How the states are linked:
HL: sa>FH, ze>ZC, li>ZZ, su>TC, pu>QB, ba>QJ
BS: sa>SN, ze>HC, li>PZ, su>RQ, pu>CJ, ba>MF
PN: sa>LM, ze>GQ, li>GH, su>SN, pu>BG, ba>NC
QJ: sa>ZC, ze>DJ, li>QB, su>RF, pu>HL, ba>NG
PR: sa>SJ, ze>CR, li>RF, su>NS, pu>SQ, ba>ZZ
TM: sa>RN, ze>DQ, li>ZP, su>JC, pu>HR, ba>HJ
MC: sa>HR, ze>TM, li>NC, su>ZS, pu>PH, ba>JC
ZZ: sa>CR, ze>TJ, li>SQ, su>RL, pu>PR, ba>QB
PB: sa>CJ, ze>BS, li>DJ, su>CR, pu>JR, ba>RQ
RQ: sa>BS, ze>MF, li>JR, su>TJ, pu>PB, ba>JN
CN: sa>RF, ze>SQ, li>FR, su>DQ, pu>DR, ba>GL
JZ: sa>FR, ze>DR, li>DD, su>HR, pu>HD, ba>RN
DQ: sa>CN, ze>GL, li>JZ, su>HJ, pu>RN, ba>PJ
HJ: sa>DQ, ze>PJ, li>HR, su>BH, pu>TM, ba>QF
DR: sa>TC, ze>RF, li>RZ, su>RN, pu>FR, ba>CN
RL: sa>ZZ, ze>QB, li>GL, su>RZ, pu>NS, ba>TH
GQ: sa>DD, ze>HD, li>BH, su>NC, pu>LM, ba>ZP
PZ: sa>QH, ze>BQ, li>TZ, su>JR, pu>ZG, ba>CJ
SQ: sa>NG, ze>SJ, li>TC, su>GL, pu>RF, ba>PR
FR: sa>TH, ze>TC, li>BN, su>JZ, pu>RZ, ba>DR
TZ: sa>RH, ze>NL, li>RQ, su>ZC, pu>JN, ba>ZG
JR: sa>PZ, ze>CJ, li>ZC, su>SJ, pu>DJ, ba>PB
PH: sa>ZP, ze>HR, li>PN, su>GD, pu>NC, ba>MC
NS: sa>PR, ze>ZZ, li>CN, su>BN, pu>GL, ba>RL
ZC: sa>TZ, ze>ZG, li>TJ, su>QJ, pu>FH, ba>DJ
QH: sa>GH, ze>BG, li>RH, su>PZ, pu>NL, ba>BQ
GD: sa>PH, ze>MC, li>SN, su>RH, pu>HC, ba>ZS
BQ: sa>BG, ze>PN, li>NL, su>CJ, pu>QH, ba>SN
BN: sa>NS, ze>RL, li>DQ, su>DD, pu>PJ, ba>RZ
ZP: sa>HD, ze>JZ, li>LM, su>PH, pu>GQ, ba>HR
FH: sa>JN, ze>TZ, li>CR, su>HL, pu>TJ, ba>ZC
HC: sa>NC, ze>PH, li>BQ, su>MF, pu>SN, ba>GD
DD: sa>BN, ze>RZ, li>HJ, su>GQ, pu>QF, ba>HD
HR: sa>JZ, ze>RN, li>GQ, su>MC, pu>ZP, ba>TM
RH: sa>GD, ze>ZS, li>BS, su>TZ, pu>MF, ba>NL
NG: sa>DJ, ze>JR, li>HL, su>SQ, pu>QJ, ba>SJ
JC: sa>TM, ze>HJ, li>PH, su>GH, pu>MC, ba>BH
SN: sa>PN, ze>NC, li>QH, su>BS, pu>BQ, ba>HC
DJ: sa>ZG, ze>PZ, li>FH, su>NG, pu>ZC, ba>JR
SJ: sa>JR, ze>PB, li>QJ, su>PR, pu>NG, ba>CR
NL: sa>ZS, ze>GH, li>MF, su>ZG, pu>RH, ba>QH
CJ: sa>BQ, ze>SN, li>ZG, su>PB, pu>PZ, ba>BS
TH: sa>QB, ze>HL, li>NS, su>FR, pu>RL, ba>TC
QF: sa>PJ, ze>BN, li>TM, su>LM, pu>HJ, ba>DD
JN: sa>MF, ze>RH, li>PB, su>FH, pu>RQ, ba>TZ
BH: sa>HJ, ze>QF, li>MC, su>BG, pu>JC, ba>LM
BG: sa>BH, ze>LM, li>ZS, su>BQ, pu>GH, ba>PN
MF: sa>HC, ze>GD, li>CJ, su>JN, pu>BS, ba>RH
RZ: sa>RL, ze>TH, li>PJ, su>HD, pu>BN, ba>FR
PJ: sa>GL, ze>NS, li>RN, su>QF, pu>DQ, ba>BN
RN: sa>DR, ze>CN, li>HD, su>TM, pu>JZ, ba>DQ
RF: sa>QJ, ze>NG, li>TH, su>CN, pu>TC, ba>SQ
ZS: sa>MC, ze>JC, li>HC, su>NL, pu>GD, ba>GH
HD: sa>RZ, ze>FR, li>QF, su>ZP, pu>DD, ba>JZ
GL: sa>SQ, ze>PR, li>DR, su>PJ, pu>CN, ba>NS
QB: sa>TJ, ze>FH, li>PR, su>TH, pu>ZZ, ba>HL
TC: sa>HL, ze>QJ, li>RL, su>DR, pu>TH, ba>RF
TJ: sa>RQ, ze>JN, li>SJ, su>QB, pu>CR, ba>FH
NC: sa>GQ, ze>ZP, li>BG, su>HC, pu>PN, ba>PH
LM: sa>QF, ze>DD, li>JC, su>PN, pu>BH, ba>GQ
GH: sa>JC, ze>BH, li>GD, su>QH, pu>ZS, ba>BG
ZG: sa>NL, ze>QH, li>JN, su>DJ, pu>TZ, ba>PZ
CR: sa>PB, ze>RQ, li>NG, su>ZZ, pu>SJ, ba>TJ

In the rows, zero is written as 164.

The rows follow the links: the fewer symbols apart two states are, the more alike their rows tend to be.

Each row is also shifted at random along 7 hidden directions that mean nothing.

Name the state of each row.
(77, 151, 171, 147, 181, 208, 175, 160, 182, 167, 146, 169, 158, 197, 112, 203, 179, 184, 190, 194, 197, 148, 139, 156, 167, 175, 118, 158, 148, 140, 130, 202, 177, 184, 137); state CN
(124, 150, 125, 146, 125, 166, 168, 168, 203, 177, 216, 220, 212, 149, 114, 191, 183, 133, 135, 148, 105, 169, 163, 161, 124, 83, 176, 164, 214, 163, 184, 191, 128, 182, 186); state ZP
(248, 172, 154, 134, 198, 152, 154, 196, 142, 196, 164, 220, 217, 225, 136, 195, 136, 140, 160, 210, 178, 160, 227, 193, 187, 149, 156, 189, 184, 168, 161, 164, 173, 142, 164); state DJ
(126, 166, 145, 184, 138, 133, 149, 122, 197, 203, 132, 139, 161, 193, 109, 143, 198, 141, 169, 193, 172, 157, 138, 142, 150, 200, 177, 170, 109, 168, 167, 169, 181, 201, 162); state HJ
(160, 145, 150, 191, 186, 141, 178, 120, 138, 152, 177, 121, 158, 154, 159, 141, 135, 145, 178, 158, 131, 160, 123, 183, 149, 177, 161, 162, 155, 205, 157, 153, 174, 137, 188); state TJ
(191, 163, 157, 173, 180, 147, 145, 157, 129, 170, 199, 172, 188, 168, 179, 128, 150, 124, 157, 174, 176, 122, 128, 182, 190, 187, 161, 182, 147, 214, 173, 171, 139, 133, 150); state PB
(143, 151, 138, 131, 198, 152, 168, 178, 155, 201, 123, 153, 101, 196, 206, 148, 173, 178, 192, 237, 159, 118, 243, 171, 226, 196, 135, 190, 146, 191, 121, 121, 97, 150, 159); state QB
(155, 156, 160, 198, 169, 149, 151, 124, 127, 159, 179, 121, 119, 110, 212, 96, 154, 153, 155, 139, 156, 133, 101, 176, 188, 194, 181, 166, 115, 230, 178, 153, 100, 129, 150); state TZ
(201, 138, 169, 164, 134, 201, 192, 154, 198, 101, 204, 147, 144, 114, 171, 190, 179, 203, 163, 136, 108, 168, 120, 145, 142, 134, 147, 145, 192, 146, 156, 170, 134, 182, 184); state HD
(201, 160, 138, 131, 187, 179, 145, 170, 145, 195, 148, 179, 143, 200, 152, 174, 151, 185, 147, 233, 171, 114, 202, 189, 204, 169, 164, 186, 155, 197, 163, 165, 115, 138, 143); state JN
(202, 140, 149, 186, 174, 154, 173, 120, 138, 139, 199, 130, 185, 137, 141, 123, 126, 128, 158, 145, 131, 144, 92, 192, 106, 148, 172, 158, 180, 215, 173, 177, 191, 134, 183); state JR
(276, 187, 174, 177, 208, 115, 183, 207, 123, 190, 115, 139, 96, 166, 246, 138, 149, 183, 210, 117, 164, 221, 238, 163, 194, 217, 160, 145, 135, 137, 138, 120, 177, 141, 189); state NG
(141, 153, 162, 122, 169, 202, 173, 178, 202, 183, 116, 201, 185, 216, 62, 204, 174, 174, 181, 219, 185, 155, 194, 160, 125, 132, 137, 166, 168, 126, 138, 186, 194, 197, 149); state BN
(166, 161, 164, 174, 152, 179, 169, 157, 143, 141, 221, 214, 218, 86, 169, 193, 138, 127, 127, 104, 131, 207, 161, 191, 161, 55, 192, 164, 219, 185, 200, 163, 106, 125, 164); state BS
(214, 143, 178, 178, 172, 190, 213, 143, 177, 134, 109, 91, 92, 120, 153, 146, 156, 209, 207, 108, 145, 199, 136, 153, 75, 159, 150, 110, 168, 128, 134, 172, 234, 180, 180); state DR
(118, 166, 167, 171, 202, 140, 174, 159, 136, 168, 130, 160, 166, 198, 101, 169, 121, 164, 183, 166, 148, 197, 163, 187, 135, 178, 167, 156, 125, 158, 156, 148, 196, 142, 192); state FH
(233, 157, 167, 188, 191, 125, 180, 141, 129, 146, 131, 98, 107, 139, 200, 106, 129, 172, 188, 145, 130, 174, 160, 178, 147, 200, 177, 155, 134, 190, 154, 108, 170, 135, 197); state ZC
(229, 150, 172, 170, 175, 178, 195, 148, 171, 156, 155, 143, 167, 141, 183, 177, 164, 147, 195, 144, 176, 189, 176, 160, 145, 140, 140, 152, 204, 153, 137, 169, 205, 171, 158); state NS
(208, 124, 136, 169, 179, 185, 189, 138, 146, 127, 239, 133, 153, 137, 202, 183, 142, 170, 166, 148, 105, 138, 117, 184, 163, 146, 131, 156, 227, 203, 151, 191, 143, 131, 188); state SJ
(13, 164, 159, 173, 137, 178, 145, 145, 164, 158, 197, 181, 200, 134, 126, 154, 161, 147, 123, 143, 159, 150, 108, 172, 133, 126, 194, 161, 169, 183, 203, 195, 152, 157, 151); state HC
(136, 147, 125, 172, 180, 128, 160, 129, 152, 216, 189, 174, 212, 189, 152, 139, 164, 71, 179, 194, 177, 133, 165, 183, 169, 157, 148, 190, 179, 222, 152, 182, 169, 149, 155); state HL
(107, 171, 165, 165, 137, 184, 148, 175, 167, 143, 199, 154, 128, 136, 223, 173, 181, 213, 131, 145, 152, 148, 145, 153, 204, 178, 177, 158, 172, 163, 188, 174, 116, 162, 157); state GH
(41, 185, 185, 152, 174, 177, 132, 161, 155, 174, 108, 184, 192, 218, 72, 182, 140, 184, 139, 213, 213, 165, 164, 177, 152, 172, 191, 173, 116, 153, 186, 166, 200, 163, 141); state NL
(128, 158, 145, 155, 141, 182, 148, 141, 183, 165, 141, 128, 117, 177, 168, 182, 174, 220, 132, 206, 147, 142, 183, 159, 172, 172, 186, 164, 176, 168, 181, 159, 157, 175, 166); state BG

In each set, the symbols that take the first to the second take the third to the fourth, perhaps in another order. Give the fourth.
Answers are names.
A (165, 145, 141, 165, 132, 186, 177, 137, 205, 154, 197, 174, 198, 165, 91, 206, 178, 156, 154, 154, 127, 176, 121, 154, 112, 119, 162, 147, 196, 149, 171, 208, 184, 194, 179)
B (167, 140, 140, 153, 194, 179, 169, 153, 153, 171, 185, 138, 155, 207, 166, 169, 156, 168, 179, 197, 169, 113, 136, 178, 166, 202, 123, 164, 186, 188, 139, 208, 194, 154, 162)
C (92, 166, 181, 154, 168, 177, 185, 194, 178, 172, 141, 191, 145, 143, 156, 165, 185, 163, 194, 142, 176, 180, 173, 145, 173, 151, 140, 156, 126, 131, 134, 160, 125, 179, 145)
D JR

A (122, 149, 179, 146, 183, 194, 193, 182, 167, 136, 181, 186, 172, 150, 185, 206, 163, 167, 187, 163, 159, 173, 184, 164, 189, 133, 122, 168, 194, 148, 131, 155, 135, 158, 159)
B (102, 181, 174, 148, 207, 153, 185, 197, 133, 173, 99, 197, 170, 198, 44, 181, 105, 184, 178, 142, 134, 231, 185, 194, 85, 132, 184, 136, 124, 118, 161, 153, 210, 142, 200)
C (171, 168, 153, 176, 134, 121, 155, 146, 187, 171, 127, 119, 128, 155, 175, 107, 179, 172, 158, 167, 137, 164, 178, 144, 134, 191, 202, 163, 138, 169, 179, 120, 175, 188, 191)
D FR

A (121, 140, 161, 123, 188, 215, 198, 173, 182, 155, 142, 195, 175, 184, 104, 248, 150, 188, 185, 199, 147, 184, 216, 176, 143, 95, 126, 159, 218, 128, 126, 175, 173, 169, 166)
B (236, 176, 178, 172, 189, 165, 161, 196, 123, 146, 221, 196, 221, 178, 152, 167, 128, 146, 156, 111, 182, 174, 102, 186, 141, 174, 155, 149, 178, 156, 178, 216, 217, 135, 168)
C (188, 172, 176, 138, 160, 199, 150, 184, 154, 147, 179, 203, 184, 148, 182, 204, 148, 186, 127, 183, 164, 165, 207, 181, 199, 108, 179, 179, 204, 167, 187, 148, 115, 141, 145)
D ZP

A (34, 172, 188, 131, 206, 185, 171, 220, 154, 164, 149, 209, 177, 232, 129, 202, 156, 187, 195, 200, 200, 155, 179, 167, 193, 200, 113, 171, 133, 124, 125, 173, 172, 165, 150)
B (117, 182, 151, 173, 137, 149, 139, 156, 166, 196, 173, 184, 193, 149, 163, 157, 173, 132, 129, 145, 173, 179, 182, 162, 161, 130, 205, 167, 181, 174, 203, 173, 164, 166, 154)
C (141, 171, 189, 194, 157, 162, 166, 141, 138, 130, 163, 148, 158, 90, 178, 142, 135, 166, 144, 105, 145, 202, 134, 175, 143, 130, 202, 150, 155, 179, 194, 139, 147, 137, 168)
D BN

A (230, 165, 146, 160, 131, 150, 138, 155, 193, 175, 178, 155, 201, 203, 151, 158, 182, 155, 141, 199, 170, 133, 165, 153, 137, 177, 181, 176, 197, 167, 186, 180, 218, 193, 176)
B (173, 139, 124, 147, 132, 170, 163, 135, 206, 175, 158, 134, 112, 162, 159, 165, 200, 195, 153, 211, 117, 121, 175, 147, 171, 163, 166, 171, 167, 182, 160, 154, 105, 188, 174)
C (117, 156, 176, 164, 184, 155, 197, 176, 157, 155, 164, 188, 201, 146, 149, 167, 145, 123, 197, 134, 157, 202, 180, 172, 132, 122, 148, 159, 185, 151, 142, 152, 186, 157, 176)
D HL

A (134, 162, 137, 172, 122, 137, 126, 128, 186, 184, 181, 153, 166, 155, 218, 145, 197, 136, 130, 220, 161, 123, 200, 151, 228, 168, 192, 206, 171, 217, 190, 125, 94, 172, 154)
B (249, 164, 166, 126, 162, 171, 196, 220, 187, 186, 130, 218, 134, 115, 210, 172, 190, 162, 190, 149, 145, 195, 284, 150, 188, 91, 152, 168, 191, 133, 134, 113, 82, 172, 160)
C (179, 170, 158, 174, 206, 152, 169, 169, 139, 185, 153, 142, 170, 227, 137, 166, 142, 158, 193, 160, 192, 172, 139, 176, 144, 223, 139, 146, 153, 148, 146, 209, 258, 157, 171)
D NL

A (84, 135, 145, 186, 174, 151, 179, 116, 142, 139, 216, 165, 217, 137, 99, 153, 123, 108, 159, 142, 110, 164, 84, 194, 108, 118, 169, 162, 175, 212, 173, 177, 165, 133, 190)
B (83, 146, 164, 161, 182, 161, 167, 130, 170, 174, 128, 139, 151, 183, 165, 155, 175, 143, 194, 233, 192, 128, 184, 161, 203, 188, 132, 195, 136, 193, 127, 136, 142, 172, 138)
C (200, 164, 198, 187, 146, 175, 176, 163, 183, 111, 176, 132, 146, 142, 180, 154, 183, 192, 182, 129, 168, 170, 93, 131, 155, 206, 145, 145, 132, 133, 152, 165, 180, 191, 169)
D NC

A (167, 184, 170, 127, 156, 200, 156, 240, 186, 160, 185, 213, 159, 224, 140, 233, 188, 239, 152, 162, 165, 171, 162, 142, 181, 194, 141, 144, 160, 83, 162, 214, 170, 192, 172)
B (142, 178, 188, 150, 151, 165, 178, 214, 189, 163, 182, 250, 229, 150, 130, 190, 181, 122, 175, 134, 174, 203, 183, 147, 161, 111, 150, 170, 159, 119, 157, 162, 136, 184, 157)
C (167, 184, 166, 179, 138, 143, 142, 183, 181, 171, 192, 169, 191, 192, 160, 142, 190, 154, 153, 142, 185, 157, 115, 140, 150, 213, 169, 157, 144, 145, 183, 194, 206, 195, 168)
D JZ

A (189, 180, 147, 173, 125, 117, 139, 176, 185, 201, 203, 201, 216, 168, 180, 135, 198, 98, 146, 152, 172, 158, 172, 144, 172, 161, 184, 184, 168, 172, 189, 168, 155, 186, 164)
B (156, 200, 190, 160, 147, 182, 143, 228, 152, 150, 200, 193, 147, 153, 241, 187, 178, 216, 136, 114, 186, 178, 167, 149, 218, 191, 172, 150, 170, 122, 190, 185, 141, 160, 151)
C (228, 165, 159, 136, 193, 208, 168, 174, 144, 167, 128, 167, 141, 196, 101, 219, 123, 230, 148, 175, 155, 183, 185, 195, 130, 136, 174, 139, 185, 137, 171, 194, 200, 141, 169)
D CR

A (205, 144, 127, 175, 130, 155, 132, 81, 189, 176, 144, 80, 133, 177, 183, 141, 184, 174, 130, 239, 161, 107, 170, 159, 164, 188, 195, 184, 193, 220, 187, 153, 188, 181, 162)
B (150, 130, 138, 159, 125, 170, 183, 119, 200, 121, 150, 99, 113, 123, 141, 148, 157, 217, 139, 168, 70, 153, 152, 158, 79, 125, 199, 144, 204, 173, 181, 134, 171, 178, 217)
C (119, 119, 136, 160, 172, 186, 186, 84, 192, 177, 109, 105, 135, 164, 104, 166, 167, 154, 190, 224, 156, 139, 164, 168, 119, 137, 145, 165, 175, 194, 129, 164, 185, 181, 155)
D TC

A (216, 144, 169, 131, 180, 209, 176, 186, 171, 143, 205, 184, 170, 175, 235, 213, 180, 173, 178, 215, 183, 120, 206, 161, 245, 158, 104, 191, 222, 171, 127, 166, 119, 159, 138)
B (114, 158, 162, 182, 197, 144, 186, 162, 134, 158, 159, 122, 105, 150, 199, 129, 150, 176, 196, 127, 142, 172, 138, 168, 171, 213, 150, 146, 126, 172, 140, 154, 154, 142, 185)
C (82, 135, 158, 153, 190, 191, 186, 150, 162, 140, 180, 150, 178, 191, 111, 172, 141, 165, 185, 182, 153, 135, 113, 180, 112, 165, 126, 154, 185, 168, 136, 204, 218, 158, 171)
D TJ

A (164, 170, 170, 195, 133, 147, 171, 166, 178, 143, 186, 131, 115, 119, 209, 129, 197, 184, 170, 98, 139, 175, 102, 130, 164, 210, 168, 140, 123, 148, 169, 165, 139, 184, 181)
B (172, 160, 173, 173, 142, 164, 173, 152, 195, 148, 166, 163, 170, 154, 143, 172, 186, 159, 172, 157, 155, 178, 140, 139, 155, 163, 158, 161, 145, 145, 159, 157, 157, 193, 169)
C (135, 159, 194, 195, 158, 156, 172, 128, 179, 142, 111, 91, 120, 157, 140, 95, 182, 170, 201, 164, 198, 140, 80, 133, 121, 242, 152, 149, 80, 160, 143, 155, 216, 200, 151)
D DR

A (198, 133, 144, 133, 175, 203, 177, 182, 145, 122, 251, 203, 181, 139, 183, 195, 139, 176, 139, 172, 103, 120, 148, 196, 183, 103, 142, 174, 228, 201, 166, 175, 80, 122, 173)
B (118, 167, 146, 174, 137, 159, 137, 129, 177, 180, 155, 135, 157, 176, 159, 165, 178, 173, 133, 192, 168, 149, 165, 159, 167, 175, 195, 170, 167, 182, 191, 168, 174, 175, 158)
C (193, 164, 169, 144, 186, 203, 164, 174, 138, 149, 125, 141, 84, 158, 175, 193, 140, 256, 149, 178, 146, 164, 188, 181, 195, 166, 171, 150, 147, 158, 164, 149, 114, 136, 160)
D BH

A (148, 200, 177, 211, 134, 114, 153, 166, 155, 178, 167, 161, 175, 111, 206, 130, 169, 131, 148, 69, 166, 239, 167, 149, 150, 158, 219, 146, 152, 147, 203, 147, 187, 168, 177)
B (77, 174, 172, 159, 144, 190, 133, 168, 174, 141, 172, 138, 131, 205, 177, 194, 182, 242, 137, 200, 179, 131, 129, 147, 210, 233, 161, 164, 140, 146, 180, 184, 162, 178, 153)
C (134, 202, 203, 145, 166, 188, 134, 224, 144, 153, 170, 222, 195, 186, 180, 192, 158, 193, 135, 166, 218, 168, 183, 166, 212, 173, 173, 174, 154, 131, 188, 171, 155, 153, 133)
D BQ

A (174, 157, 168, 142, 189, 195, 179, 204, 132, 125, 197, 189, 154, 155, 153, 187, 127, 209, 155, 137, 123, 161, 138, 188, 151, 145, 151, 144, 179, 153, 164, 178, 138, 128, 181)
B (143, 181, 159, 185, 176, 146, 135, 154, 127, 200, 194, 198, 217, 175, 142, 145, 153, 101, 147, 150, 204, 156, 118, 184, 185, 172, 177, 174, 130, 199, 189, 198, 154, 138, 133)
C (230, 150, 144, 149, 173, 177, 162, 116, 155, 179, 89, 121, 103, 147, 145, 168, 140, 205, 145, 215, 131, 162, 234, 193, 155, 116, 200, 169, 180, 198, 170, 119, 132, 138, 165)
D RH

